Below are the code and all the weights of a small trained network. Each question names an input and a class and asks about switching units off, where a switched-off unit gives its printed mean instead of its output.

import numpy as np


def w(rows, s, z=0):
    codes = np.array(rows[::2]) - 128.0
    scale = np.full(codes.shape[1], s)
    scale[-1] = z or s
    return codes * scale


def f(y):
    return y / 2 * (1 + np.tanh(0.7978845608 * (y + 0.044715 * y**3)))


def log_softmax(a):
    a = a - a.max(-1, keepdims=True)
    return a - np.log(np.exp(a).sum(-1, keepdims=True))


def net(x, mask):
    res = np.array(x, float).reshape(1, 6) / 4 @ E
    y = f(res @ A[0][:, :-1].T + A[0][:, -1])
    res = res + np.where(mask, y, B[0][:, -1]) @ B[0][:, :-1]
    return log_softmax(res[-1] @ U[:, :-1].T + U[:, -1])


A, B = {}, {}
E = w([
[191,129,76,203,129,83,92,40],'x0',
[70,91,175,220,132,183,90,132],'x1',
[113,255,128,153,136,92,54,188],'x2',
[155,115,69,222,128,86,226,238],'x3',
[145,229,217,165,130,160,219,64],'x4',
[46,119,170,133,137,21,150,97],'x5',
],0.0059)
A[0] = w([
[61,114,155,124,141,53,141,103,76],'neuron 1',
[150,181,175,137,141,152,190,98,52],'neuron 2',
[62,114,158,136,128,33,152,103,61],'neuron 3',
[170,157,93,57,135,83,162,122,71],'neuron 4',
[133,67,119,116,119,148,184,91,71],'neuron 5',
[131,72,101,107,132,99,62,168,59],'neuron 6',
[91,117,163,88,138,133,151,166,74],'neuron 7',
[149,39,141,111,136,141,175,91,55],'neuron 8',
[150,127,103,154,122,112,116,94,112],'neuron 9',
[103,109,141,185,129,160,113,146,84],'neuron 10',
[184,171,94,30,138,69,171,117,76],'neuron 11',
[172,122,86,177,130,104,95,78,80],'neuron 12',
[102,78,73,114,124,124,66,164,60],'neuron 13',
[124,147,158,69,143,152,84,95,65],'neuron 14',
[126,183,126,139,120,106,80,167,79],'neuron 15',
[72,100,175,234,137,180,80,127,79],'neuron 16',
[133,50,129,115,139,144,174,88,71],'neuron 17',
[151,123,105,194,125,100,181,200,64],'neuron 18',
[172,157,93,48,119,83,161,124,64],'neuron 19',
[139,191,155,156,146,154,187,95,73],'neuron 20',
[136,67,124,105,121,144,190,100,75],'neuron 21',
[116,145,154,81,112,158,71,87,48],'neuron 22',
[208,147,89,134,125,237,108,156,60],'neuron 23',
[147,112,114,176,131,110,183,180,55],'neuron 24',
[124,77,94,111,131,99,69,156,68],'neuron 25',
[95,84,180,201,131,168,94,131,72],'neuron 26',
[118,135,163,81,123,138,68,76,56],'neuron 27',
[151,72,143,112,150,133,163,115,88],'neuron 28',
[133,121,102,176,137,115,179,168,58],'neuron 29',
[124,172,133,140,118,147,171,103,83],'neuron 30',
[72,133,168,68,120,161,165,201,50],'neuron 31',
[200,126,76,228,141,68,78,21,9],'neuron 32',
[110,250,128,143,141,89,56,180,51],'neuron 33',
[139,183,164,157,144,167,186,91,70],'neuron 34',
[122,62,80,102,141,94,69,175,54],'neuron 35',
[142,131,86,182,133,101,205,204,54],'neuron 36',
[131,84,122,119,113,135,166,104,79],'neuron 37',
[131,202,139,142,138,92,66,181,55],'neuron 38',
[188,135,103,114,134,219,116,154,66],'neuron 39',
[145,189,181,150,111,150,184,92,63],'neuron 40',
[78,115,163,136,124,27,136,112,78],'neuron 41',
[112,138,152,63,142,152,48,47,45],'neuron 42',
[73,126,185,39,142,179,159,232,33],'neuron 43',
],0.014)
B[0] = w([
[147,191,144,129,192,103,118,125,182],'neuron 1',
[129,95,166,129,109,108,78,150,205],'neuron 2',
[148,207,125,117,182,69,104,96,189],'neuron 3',
[165,105,51,119,115,91,127,149,189],'neuron 4',
[123,156,117,123,103,184,106,105,188],'neuron 5',
[137,113,167,132,104,105,70,155,190],'neuron 6',
[146,156,133,126,83,79,166,136,154],'neuron 7',
[145,158,98,129,79,186,101,93,197],'neuron 8',
[127,138,141,98,113,126,164,154,161],'neuron 9',
[159,120,52,115,97,76,138,112,152],'neuron 10',
[91,66,25,146,154,114,117,184,245],'neuron 11',
[109,157,152,134,91,98,201,140,186],'neuron 12',
[133,103,167,131,95,104,64,152,199],'neuron 13',
[124,84,138,143,159,130,154,73,185],'neuron 14',
[144,143,102,123,96,170,110,100,169],'neuron 15',
[121,75,4,118,147,120,120,179,235],'neuron 16',
[102,155,102,138,105,192,96,101,199],'neuron 17',
[119,64,158,120,147,133,141,59,244],'neuron 18',
[154,107,44,126,121,92,125,150,190],'neuron 19',
[117,119,166,118,103,102,68,160,224],'neuron 20',
[104,167,121,143,100,172,108,93,194],'neuron 21',
[148,84,141,108,144,108,144,61,175],'neuron 22',
[129,249,124,125,225,67,111,101,224],'neuron 23',
[141,90,135,139,137,117,142,60,191],'neuron 24',
[129,114,167,128,107,109,76,154,187],'neuron 25',
[152,94,42,130,118,109,116,152,187],'neuron 26',
[140,78,150,122,130,120,143,64,185],'neuron 27',
[126,158,113,130,97,153,108,100,164],'neuron 28',
[150,92,129,122,131,116,144,68,178],'neuron 29',
[163,116,145,126,93,95,99,134,163],'neuron 30',
[130,146,139,129,58,90,195,147,196],'neuron 31',
[107,156,159,130,43,98,254,170,224],'neuron 32',
[118,182,91,131,72,227,100,79,247],'neuron 33',
[120,123,171,133,119,127,70,173,228],'neuron 34',
[113,120,179,128,103,98,58,155,216],'neuron 35',
[106,59,166,125,149,130,137,52,254],'neuron 36',
[158,148,110,104,84,146,116,96,149],'neuron 37',
[122,155,104,135,97,188,106,96,188],'neuron 38',
[150,217,118,123,172,56,140,89,191],'neuron 39',
[122,119,162,128,96,104,59,157,232],'neuron 40',
[149,201,135,126,201,84,117,116,195],'neuron 41',
[109,52,160,141,147,122,150,49,232],'neuron 42',
[101,160,149,139,68,93,243,157,232],'neuron 43',
],0.04,0.0049)
U = w([
[119,87,140,135,140,136,139,101,139],'0',
[117,119,154,133,105,121,81,170,157],'1',
[113,157,100,141,100,187,117,123,156],'2',
[106,141,131,136,96,122,178,163,238],'3',
[140,173,118,126,174,109,121,134,117],'4',
[131,99,60,130,130,122,124,164,88],'5',
[146,102,160,116,219,250,160,236,100],'6',
[237,118,140,84,125,166,146,169,2],'7',
],0.011,0.0066)

Each question gives the input, the list of numbers given to net, and the class t.
The units are the neurons (one row each of A and B). Each row of codes is followed by its name. A weight is (code - 128) times the scale printed after its matrix; where a second scale follows, it is the last column's (A, B and U).
mask holds one flag per neuron, in row order. A switched-off neuron (its flag False) gives its mean, the last column of its row in B, instead of its output. The means were averaged over made-up inputs and are rounded, as every weight is.
A unit's drop is (log p(t) with every unit on - log p(t) with that unit switched off) / (log p(t) with every unit on - log p(t) with every unit switched off).
The circuit of an input: a set's keep is (log p(t) with only the set's units on - log p(t) with every unit switched off) / (log p(t) with every unit on - log p(t) with every unit switched off). Starting from the 12 units with the biggest drops (on a tie, the unit counted first), units are removed one at a time, each time the one whose removal leaves the highest keep (on an exact tie, the one counted first), for as long as the keep stays at least 0.8.
units of the circuit, in order: the units of the circuit, biggest drop first
k most important neurons: the k neurons with the biggest drops, biggest first
drop of u: that unit's drop, to one decimal
input [1,-1,4,1,-6,7], class 4: 3 most important neurons => [neuron 41; neuron 3; neuron 1]
input [-4,-7,-5,-1,-6,6], class 5: most important neuron => [neuron 11]
input [-8,-3,1,6,8,-6], class 1: 2 most important neurons => [neuron 40; neuron 20]
input [-7,6,-7,2,-2,3], class 2: 3 most important neurons => [neuron 17; neuron 8; neuron 21]
input [-8,-1,0,6,-4,6], class 3: 2 most important neurons => [neuron 43; neuron 31]
input [5,-8,1,-6,-6,-1], class 5: 3 most important neurons => [neuron 11; neuron 19; neuron 4]
input [7,8,3,1,5,-6], class 5: 4 most important neurons => [neuron 16; neuron 26; neuron 43; neuron 10]
input [-5,-2,5,1,-4,2], class 2: 4 most important neurons => [neuron 33; neuron 32; neuron 38; neuron 15]
input [5,-4,5,5,-5,1], class 0: 2 most important neurons => [neuron 36; neuron 18]
input [4,8,-5,1,6,8], class 4: 4 most important neurons => [neuron 3; neuron 41; neuron 1; neuron 11]
input [7,-7,-2,0,-7,-4], class 1: 3 most important neurons => [neuron 35; neuron 6; neuron 25]
input [6,-7,-5,1,4,5], class 5: 4 most important neurons => [neuron 11; neuron 4; neuron 19; neuron 43]
input [-6,8,3,-4,3,8], class 4: 3 most important neurons => [neuron 1; neuron 3; neuron 41]
input [4,8,-2,7,-5,8], class 4: 2 most important neurons => [neuron 41; neuron 3]
input [-7,-3,6,5,5,-3], class 3: units of the circuit, in order => [neuron 43]
input [-5,3,5,-6,3,-7], class 4: drop of neuron 39 => 1.2
input [-3,-7,-3,-8,0,-4], class 0: drop of neuron 42 => 1.5
input [8,-3,7,0,-7,-2], class 3: drop of neuron 32 => 3.2
input [-2,-8,6,-1,-4,-5], class 5: drop of neuron 19 => 0.1
input [0,-3,4,-1,-3,-5], class 4: units of the circuit, in order => [neuron 23]
